Below are the code and all the weights of a small trained network. Each question names an input and a target symbol and asks about switching units off, where a switched-off unit gives its printed mean instead of its output.

import numpy as np


def w(rows, s, z=0):
    codes = np.array(rows[::2]) - 128.0
    scale = np.full(codes.shape[1], s)
    scale[-1] = z or s
    return codes * scale


def norm(h):
    return h / np.sqrt((h * h).mean(-1, keepdims=True) + 1e-5)


def softmax(a):
    e = np.exp(a - a.max(-1, keepdims=True))
    return e / e.sum(-1, keepdims=True)


def log_softmax(a):
    a = a - a.max(-1, keepdims=True)
    return a - np.log(np.exp(a).sum(-1, keepdims=True))


def net(x, mask):
    ids = ['ΓΔΨβεζξτφω'.index(c) for c in x.split()]
    T = len(ids)
    res = E[ids] + P[:T]
    u = 0
    for l in range(2):
        r = norm(res)
        for j in range(3):
            rows = slice(2 * j, 2 * j + 2)
            q, k, v = (r @ M[l][rows].T for M in (Q, K, V))
            z = softmax(np.where(np.tri(T) > 0, q @ k.T / 2**0.5, -1e9)) @ v
            o = O[l][rows]
            res = res + np.where(mask[u + j], z, o[:, -1]) @ o[:, :-1]
        u += 3
    return log_softmax(norm(res)[-1] @ U[:, :-1].T + U[:, -1])


Q, K, V, O = {}, {}, {}, {}
E = w([
[161,90,127,148,69,112,157],'Γ',
[101,154,119,170,131,84,137],'Δ',
[104,141,146,120,197,134,45],'Ψ',
[114,52,179,120,147,84,164],'β',
[172,69,145,155,104,128,59],'ε',
[174,161,126,132,91,56,76],'ζ',
[119,254,9,52,188,144,224],'ξ',
[117,104,120,174,131,147,102],'τ',
[102,108,107,87,75,161,74],'φ',
[179,153,175,134,132,183,138],'ω',
],0.018)
P = w([
[184,122,16,124,175,151,83],'0',
[159,116,44,139,162,123,91],'1',
[150,112,65,142,150,114,105],'2',
[150,114,98,151,144,113,101],'3',
[146,113,122,153,132,106,111],'4',
[138,114,146,152,123,97,122],'5',
[133,120,167,156,109,103,125],'6',
[120,126,187,158,97,103,134],'7',
[103,126,219,151,87,104,138],'8',
[97,130,236,152,71,107,136],'9',
[91,146,254,158,59,107,130],'10',
],0.0069)
Q[0] = w([
[100,162,142,115,133,149,104],'L0H0',
[105,115,248,196,54,71,33],'L0H0',
[137,51,163,189,114,103,77],'L0H1',
[108,160,97,173,157,93,177],'L0H1',
[106,122,122,218,55,110,151],'L0H2',
[153,140,161,161,84,64,83],'L0H2',
],0.013)
K[0] = w([
[110,127,129,94,150,134,176],'L0H0',
[95,155,247,108,61,137,114],'L0H0',
[30,61,161,188,94,167,114],'L0H1',
[133,201,108,161,129,85,110],'L0H1',
[121,64,71,123,180,109,221],'L0H2',
[139,98,192,90,163,61,101],'L0H2',
],0.012)
V[0] = w([
[202,231,105,250,134,171,42],'L0H0',
[205,106,208,157,203,111,179],'L0H0',
[91,17,192,158,81,247,111],'L0H1',
[174,54,64,33,246,37,175],'L0H1',
[131,200,3,224,41,197,113],'L0H2',
[120,82,52,184,165,142,181],'L0H2',
],0.0049)
O[0] = w([
[168,229,109,153,139,200,27,195],'L0H0',
[178,136,194,156,152,147,222,7],'L0H0',
[201,164,49,104,188,132,179,252],'L0H1',
[86,108,254,55,93,85,221,82],'L0H1',
[181,193,58,232,47,143,44,89],'L0H2',
[107,153,78,139,152,176,203,143],'L0H2',
],0.0057,0.0032)
Q[1] = w([
[182,142,166,246,127,121,140],'L1H0',
[154,176,181,134,160,147,172],'L1H0',
[119,151,210,128,164,163,176],'L1H1',
[76,63,121,108,73,123,79],'L1H1',
[88,83,136,142,184,43,116],'L1H2',
[236,57,124,96,129,137,69],'L1H2',
],0.014)
K[1] = w([
[220,137,145,208,164,91,157],'L1H0',
[120,161,170,120,153,161,176],'L1H0',
[180,201,161,153,155,80,144],'L1H1',
[97,138,93,5,112,128,89],'L1H1',
[50,77,167,90,97,155,131],'L1H2',
[236,59,134,79,125,107,156],'L1H2',
],0.015)
V[1] = w([
[143,171,118,68,11,216,106],'L1H0',
[130,31,184,124,99,193,90],'L1H0',
[164,209,168,58,64,114,107],'L1H1',
[124,136,160,110,98,254,123],'L1H1',
[190,114,122,68,102,155,112],'L1H2',
[126,73,176,87,188,65,173],'L1H2',
],0.008)
O[1] = w([
[66,151,92,76,46,235,107,255],'L1H0',
[148,32,148,164,54,167,62,145],'L1H0',
[179,214,175,75,91,107,137,176],'L1H1',
[134,140,214,124,124,254,195,159],'L1H1',
[130,185,118,95,148,82,180,160],'L1H2',
[143,197,38,137,88,196,61,83],'L1H2',
],0.0072,0.0068)
U = w([
[166,116,99,203,18,103,241,46],'Γ',
[30,137,187,233,99,101,143,167],'Δ',
[79,117,197,84,255,141,75,124],'Ψ',
[89,31,160,88,198,88,184,251],'β',
[217,20,185,158,130,143,70,5],'ε',
[181,199,146,107,87,20,92,67],'ζ',
[56,220,93,87,179,112,222,141],'ξ',
[140,138,22,198,221,158,156,229],'τ',
[66,116,70,63,66,189,95,149],'φ',
[171,180,215,132,145,232,181,134],'ω',
],0.0078,0.0026)

Each question gives the input, a string of symbols that net reads in full, and the target symbol t.
The units are the heads (2 rows each of Q, K, V and O). Each row of codes is followed by its name. A weight is (code - 128) times the scale printed after its matrix; where a second scale follows, it is the last column's (O and U).
mask holds one flag per head, layer by layer. A switched-off head (its flag False) gives its mean, the last column of its rows in O, instead of its output. The means were averaged over made-up inputs and are rounded, as every weight is.
A unit's drop is (log p(t) with every unit on - log p(t) with that unit switched off) / (log p(t) with every unit on - log p(t) with every unit switched off).
The circuit of an input: a set's keep is (log p(t) with only the set's units on - log p(t) with every unit switched off) / (log p(t) with every unit on - log p(t) with every unit switched off). Starting from all 6 units, units are removed one at a time, each time the one whose removal leaves the highest keep (on an exact tie, the one counted first), for as long as the keep stays at least 0.8.
circuit, biggest first: the units of the circuit, biggest drop first
unit that matters most: the unit with the biggest drop
heads that matter: for each layer, one digit per head in row order, 1 if its drop is at least 0.15 and else 0, layers parted by /
drop of u: that unit's drop, to one decimal
input φ Δ Ψ ζ β, target ζ: circuit, biggest first	L1H1, L1H2, L1H0, L0H1
input φ ζ β φ ζ Γ ε φ φ ξ Ψ, target φ: circuit, biggest first	L1H0, L0H0
input Γ β φ φ ζ ζ ε φ Γ ε, target φ: heads that matter	101 / 001
input φ Δ φ ζ τ, target τ: heads that matter	010 / 100
input Γ Ψ β ω ζ, target ω: unit that matters most	L0H0
input Δ β ζ Ψ Ψ, target ζ: heads that matter	010 / 111
input ε ε τ ε ζ ζ β ω Δ, target ω: heads that matter	101 / 011
input τ Γ φ φ β φ ξ φ φ ω ζ, target ω: heads that matter	111 / 010
input τ β φ τ Γ ζ φ ζ ε, target φ: heads that matter	001 / 001
input ζ ω φ ω β φ Γ, target φ: circuit, biggest first	L0H2, L1H2
input φ ζ φ Γ ε ζ ζ β Γ, target ζ: heads that matter	001 / 111
input φ β ξ Δ ξ φ Δ ζ Γ, target ζ: circuit, biggest first	L1H1, L0H2, L1H0, L1H2
input φ τ ζ ξ ξ ζ τ φ φ τ, target τ: heads that matter	010 / 000
input β ε φ τ β β Δ, target β: unit that matters most	L0H0
input β Ψ β φ ζ φ φ ζ β φ ξ, target φ: heads that matter	010 / 111
input ξ ω Δ β φ ζ, target φ: circuit, biggest first	L0H2, L1H0
input β τ ζ, target τ: heads that matter	000 / 111
input ζ Γ β, target ζ: heads that matter	010 / 111
input φ φ Ψ β φ φ τ ω ε Δ, target ω: circuit, biggest first	L0H2, L1H1
input Γ Δ β ζ τ ζ, target τ: unit that matters most	L1H2
input ζ Γ Ψ τ φ β ξ φ φ Δ, target φ: heads that matter	011 / 001
input ζ Γ ζ ζ ω Δ Γ β φ Γ, target φ: circuit, biggest first	L0H2, L1H2, L0H1
input β Γ Γ ζ τ ζ φ φ Ψ, target φ: circuit, biggest first	L0H0, L1H0
input ξ τ β Ψ Γ φ Δ φ ξ, target φ: heads that matter	010 / 110
input Γ ξ φ Γ φ ξ β Γ, target ξ: circuit, biggest first	L0H2, L1H0, L0H1
input φ τ Γ φ Ψ ζ φ ω β, target ω: circuit, biggest first	L0H0, L1H2, L0H1
input Δ ζ Γ β ζ φ τ ζ Γ, target τ: unit that matters most	L0H1
input φ τ φ φ Δ, target Δ: heads that matter	011 / 001
input τ φ φ φ β ζ φ Γ φ ω Γ, target ω: circuit, biggest first	L0H2, L0H0, L0H1, L1H1
input ζ φ Γ Δ φ Δ ω ε β, target ω: drop of L1H1	0.3
